Below is a small trained network, with its code and all its weights. Each question gives an input and a class and asks what happens when units are switched off, that is, made to give their printed mean instead of their output.

import numpy as np


def w(rows, s, z=0):
    codes = np.array(rows[::2]) - 128.0
    scale = np.full(codes.shape[1], s)
    scale[-1] = z or s
    return codes * scale


def norm(h):
    return h / np.sqrt((h * h).mean(-1, keepdims=True) + 1e-5)


def f(y):
    return y / 2 * (1 + np.tanh(0.7978845608 * (y + 0.044715 * y**3)))


def log_softmax(a):
    a = a - a.max(-1, keepdims=True)
    return a - np.log(np.exp(a).sum(-1, keepdims=True))


def net(x, mask):
    res = np.array(x, float).reshape(1, 2) / 4 @ E
    u = 0
    for l in range(2):
        y = f(norm(res) @ A[l][:, :-1].T + A[l][:, -1])
        res = res + np.where(mask[u : u + 11], y, B[l][:, -1]) @ B[l][:, :-1]
        u += 11
    return log_softmax(norm(res)[-1] @ U[:, :-1].T + U[:, -1])


A, B = {}, {}
E = w([
[142,164,92,92,117,215,53,186],'x0',
[254,135,167,123,79,126,140,91],'x1',
],0.0091)
A[0] = w([
[67,119,120,127,88,94,158,178,114],'0.n1',
[210,135,193,173,136,175,105,83,50],'0.n2',
[41,60,178,111,74,122,152,123,122],'0.n3',
[89,84,100,80,104,96,105,155,50],'0.n4',
[143,179,105,124,164,213,2,152,220],'0.n5',
[62,147,173,97,245,150,138,96,1],'0.n6',
[167,94,136,197,136,139,146,86,108],'0.n7',
[145,181,166,171,152,68,177,77,126],'0.n8',
[217,145,204,130,146,76,101,64,94],'0.n9',
[135,133,115,57,154,39,139,111,187],'0.n10',
[79,149,84,172,159,136,121,125,133],'0.n11',
],0.0053,0.00093)
B[0] = w([
[119,140,151,49,45,146,151,219,161],'0.n1',
[77,85,94,143,169,192,208,111,181],'0.n2',
[156,193,149,57,78,107,116,78,169],'0.n3',
[160,147,176,151,127,108,213,114,141],'0.n4',
[130,144,134,138,175,96,166,45,254],'0.n5',
[198,137,116,200,178,168,120,154,174],'0.n6',
[138,124,12,51,122,139,65,138,152],'0.n7',
[87,212,129,73,209,110,102,141,191],'0.n8',
[82,102,141,121,57,163,115,149,210],'0.n9',
[169,188,204,139,253,211,102,191,153],'0.n10',
[194,114,207,231,10,161,184,121,173],'0.n11',
],0.0055,0.0048)
A[1] = w([
[176,114,126,132,160,138,104,126,103],'1.n1',
[76,55,48,136,180,146,176,99,102],'1.n2',
[121,139,151,177,90,67,187,100,124],'1.n3',
[216,44,133,62,80,111,156,135,89],'1.n4',
[154,154,94,130,136,163,119,202,128],'1.n5',
[50,98,106,137,140,119,144,249,99],'1.n6',
[118,211,144,43,86,139,108,200,83],'1.n7',
[183,122,188,158,159,202,230,127,144],'1.n8',
[193,165,137,137,53,126,173,99,209],'1.n9',
[161,141,40,125,148,173,53,168,129],'1.n10',
[95,3,113,96,143,101,61,121,1],'1.n11',
],0.0083,0.0035)
B[1] = w([
[48,151,214,105,89,112,119,121,130],'1.n1',
[179,91,134,122,75,195,23,63,188],'1.n2',
[136,107,27,24,123,203,58,95,224],'1.n3',
[144,212,190,186,102,121,137,219,214],'1.n4',
[124,95,174,100,148,122,151,35,167],'1.n5',
[234,179,227,194,72,127,152,198,252],'1.n6',
[80,24,112,190,69,165,70,62,154],'1.n7',
[88,103,112,155,80,130,99,107,252],'1.n8',
[63,105,124,170,187,139,108,176,245],'1.n9',
[119,119,82,50,165,2,198,117,215],'1.n10',
[27,95,162,182,158,161,43,114,102],'1.n11',
],0.0071,0.0048)
U = w([
[141,193,224,191,74,146,161,213,173],'0',
[118,160,93,2,203,68,156,69,162],'1',
[49,34,93,167,82,225,33,31,115],'2',
[171,13,119,175,242,133,132,156,2],'3',
[150,32,114,177,209,125,137,142,4],'4',
],0.014,0.0095)

Each question gives the input, the list of numbers given to net, and the class t.
The units are the neurons (one row each of A and B). Each row of codes is followed by its name. A weight is (code - 128) times the scale printed after its matrix; where a second scale follows, it is the last column's (A, B and U).
mask holds one flag per neuron, layer by layer. A switched-off neuron (its flag False) gives its mean, the last column of its row in B, instead of its output. The means were averaged over made-up inputs and are rounded, as every weight is.
A unit's drop is (log p(t) with every unit on - log p(t) with that unit switched off) / (log p(t) with every unit on - log p(t) with every unit switched off).
The circuit of an input: a set's keep is (log p(t) with only the set's units on - log p(t) with every unit switched off) / (log p(t) with every unit on - log p(t) with every unit switched off). Starting from the 12 units with the biggest drops (on a tie, the unit counted first), units are removed one at a time, each time the one whose removal leaves the highest keep (on an exact tie, the one counted first), for as long as the keep stays at least 0.8.
units of the circuit, in order: the units of the circuit, biggest drop first
unit that matters most: the unit with the biggest drop
top k neurons: the k neurons with the biggest drops, biggest first
k most important neurons of layer l: the k neurons of layer l with the biggest drops, biggest first
drop of u: that unit's drop, to one decimal
input [7,0], class 1: units of the circuit, in order -> [1.n10]
input [2,0], class 2: 2 most important neurons of layer 0 -> [0.n5 0.n8]
input [8,7], class 1: units of the circuit, in order -> [1.n10 1.n6]
input [3,3], class 2: top 2 neurons -> [0.n2 0.n5]
input [-2,2], class 2: top 2 neurons -> [0.n9 1.n7]
input [4,-1], class 1: top 2 neurons -> [0.n2 1.n6]
input [-2,-4], class 0: top 2 neurons -> [0.n5 1.n6]
input [-3,1], class 2: top 4 neurons -> [1.n7 0.n5 0.n9 1.n10]
input [-7,5], class 1: 3 most important neurons of layer 0 -> [0.n8 0.n11 0.n7]
input [7,-7], class 0: top 3 neurons -> [1.n6 0.n7 1.n3]
input [0,-4], class 0: top 3 neurons -> [1.n6 0.n1 0.n5]
input [-4,-3], class 1: 4 most important neurons of layer 0 -> [0.n3 0.n9 0.n2 0.n8]
input [7,-8], class 0: top 2 neurons -> [1.n6 1.n3]
input [-1,3], class 2: unit that matters most -> 0.n11
input [2,3], class 2: 2 most important neurons of layer 1 -> [1.n6 1.n2]
input [-2,-6], class 0: drop of 1.n6 -> 0.1
input [-8,2], class 1: drop of 0.n8 -> 0.2
input [-6,2], class 1: drop of 0.n8 -> 0.4
